Below are the code and all the weights of a small trained network. Each question names an input and a class and asks about switching units off, where a switched-off unit gives its printed mean instead of its output.

import numpy as np


def w(rows, s, z=0):
    codes = np.array(rows[::2]) - 128.0
    scale = np.full(codes.shape[1], s)
    scale[-1] = z or s
    return codes * scale


def norm(h):
    return h / np.sqrt((h * h).mean(-1, keepdims=True) + 1e-5)


def f(y):
    return np.maximum(y, 0)


def log_softmax(a):
    a = a - a.max(-1, keepdims=True)
    return a - np.log(np.exp(a).sum(-1, keepdims=True))


def net(x, mask):
    res = np.array(x, float).reshape(1, 6) / 4 @ E
    u = 0
    for l in range(2):
        y = f(norm(res) @ A[l][:, :-1].T + A[l][:, -1])
        res = res + np.where(mask[u : u + 12], y, B[l][:, -1]) @ B[l][:, :-1]
        u += 12
    return log_softmax(norm(res)[-1] @ U[:, :-1].T + U[:, -1])


A, B = {}, {}
E = w([
[104,202,192,87,9,68],'x0',
[145,84,82,71,67,228],'x1',
[213,106,249,74,115,93],'x2',
[87,179,42,51,145,62],'x3',
[92,98,192,137,193,140],'x4',
[162,255,151,50,166,191],'x5',
],0.0059)
A[0] = w([
[137,113,128,96,223,146,127],'0.n1',
[169,177,145,23,131,107,109],'0.n2',
[185,158,92,71,191,55,78],'0.n3',
[211,172,102,191,122,63,139],'0.n4',
[115,83,82,197,100,15,4],'0.n5',
[172,84,211,165,59,171,126],'0.n6',
[76,187,221,106,208,140,78],'0.n7',
[85,214,59,124,125,154,34],'0.n8',
[118,174,218,110,204,130,106],'0.n9',
[51,115,56,61,168,119,72],'0.n10',
[123,188,66,58,176,91,74],'0.n11',
[51,28,113,254,153,128,144],'0.n12',
],0.0093,0.0038)
B[0] = w([
[65,164,165,118,149,78,184],'0.n1',
[185,140,128,238,231,102,219],'0.n2',
[154,133,133,254,90,144,180],'0.n3',
[116,101,136,132,148,152,179],'0.n4',
[85,35,133,147,130,80,191],'0.n5',
[164,125,148,122,97,205,235],'0.n6',
[45,143,169,47,100,167,195],'0.n7',
[83,99,80,115,119,175,185],'0.n8',
[41,94,162,25,108,115,197],'0.n9',
[119,129,101,88,29,166,188],'0.n10',
[137,187,29,152,101,91,197],'0.n11',
[145,175,118,129,169,60,255],'0.n12',
],0.0079,0.0062)
A[1] = w([
[140,75,206,147,90,77,94],'1.n1',
[99,167,203,113,166,108,53],'1.n2',
[171,193,118,46,187,140,95],'1.n3',
[85,165,120,152,174,47,174],'1.n4',
[146,163,155,86,45,131,115],'1.n5',
[76,142,84,93,102,123,3],'1.n6',
[105,69,105,191,201,134,171],'1.n7',
[166,158,144,141,122,255,79],'1.n8',
[117,140,86,177,159,136,19],'1.n9',
[125,176,176,151,46,76,147],'1.n10',
[161,74,52,122,74,125,181],'1.n11',
[173,88,180,139,167,123,143],'1.n12',
],0.0099,0.0029)
B[1] = w([
[72,174,148,66,119,153,228],'1.n1',
[91,121,150,101,155,152,198],'1.n2',
[115,95,108,123,158,96,185],'1.n3',
[201,82,118,140,101,184,254],'1.n4',
[142,170,113,154,134,141,210],'1.n5',
[91,111,119,127,79,137,183],'1.n6',
[155,177,127,131,162,105,216],'1.n7',
[170,75,169,123,101,91,221],'1.n8',
[168,197,147,142,116,155,167],'1.n9',
[126,95,166,90,253,111,226],'1.n10',
[93,126,171,92,156,131,235],'1.n11',
[67,156,105,95,104,144,200],'1.n12',
],0.012,0.0054)
U = w([
[78,166,42,112,77,157,109],'0',
[102,112,197,69,169,110,177],'1',
[187,140,81,181,161,83,204],'2',
[81,76,113,147,73,44,2],'3',
[194,100,163,122,4,159,103],'4',
],0.02,0.0048)

Each question gives the input, the list of numbers given to net, and the class t.
The units are the neurons (one row each of A and B). Each row of codes is followed by its name. A weight is (code - 128) times the scale printed after its matrix; where a second scale follows, it is the last column's (A, B and U).
mask holds one flag per neuron, layer by layer. A switched-off neuron (its flag False) gives its mean, the last column of its row in B, instead of its output. The means were averaged over made-up inputs and are rounded, as every weight is.
A unit's drop is (log p(t) with every unit on - log p(t) with that unit switched off) / (log p(t) with every unit on - log p(t) with every unit switched off).
The circuit of an input: a set's keep is (log p(t) with only the set's units on - log p(t) with every unit switched off) / (log p(t) with every unit on - log p(t) with every unit switched off). Starting from the 12 units with the biggest drops (on a tie, the unit counted first), units are removed one at a time, each time the one whose removal leaves the highest keep (on an exact tie, the one counted first), for as long as the keep stays at least 0.8.
circuit, biggest first: the units of the circuit, biggest drop first
unit that matters most: the unit with the biggest drop
k most important neurons: the k neurons with the biggest drops, biggest first
k most important neurons of layer l: the k neurons of layer l with the biggest drops, biggest first
drop of u: that unit's drop, to one decimal
input [4,4,1,-4,0,-5], class 1: 3 most important neurons	(1.n10, 1.n4, 0.n12)
input [-3,0,0,1,-6,-3], class 2: 2 most important neurons	(0.n12, 0.n9)
input [-7,5,2,7,3,1], class 0: unit that matters most	0.n10
input [2,-3,-7,2,8,-8], class 2: 2 most important neurons of layer 1	(1.n7, 1.n4)
input [4,5,-8,-5,-8,2], class 4: circuit, biggest first	(1.n8, 0.n11)
input [5,4,-1,2,2,6], class 0: 2 most important neurons	(0.n11, 0.n8)
input [-1,1,1,5,-2,1], class 2: 2 most important neurons	(0.n2, 0.n3)
input [5,-5,-3,4,0,-1], class 3: 2 most important neurons	(0.n5, 0.n2)
input [-5,-2,3,6,4,-6], class 2: 2 most important neurons of layer 0	(0.n12, 0.n9)
input [-4,-5,-7,8,7,-4], class 2: 3 most important neurons of layer 0	(0.n12, 0.n9, 0.n7)
input [7,6,-5,-6,1,-6], class 1: drop of 0.n12	0.2
input [3,2,3,2,-4,8], class 2: drop of 0.n2	0.2
input [-4,-2,3,5,-4,7], class 2: drop of 0.n2	0.7
input [-1,0,6,4,-4,-2], class 2: most important neuron of layer 0	(0.n2)
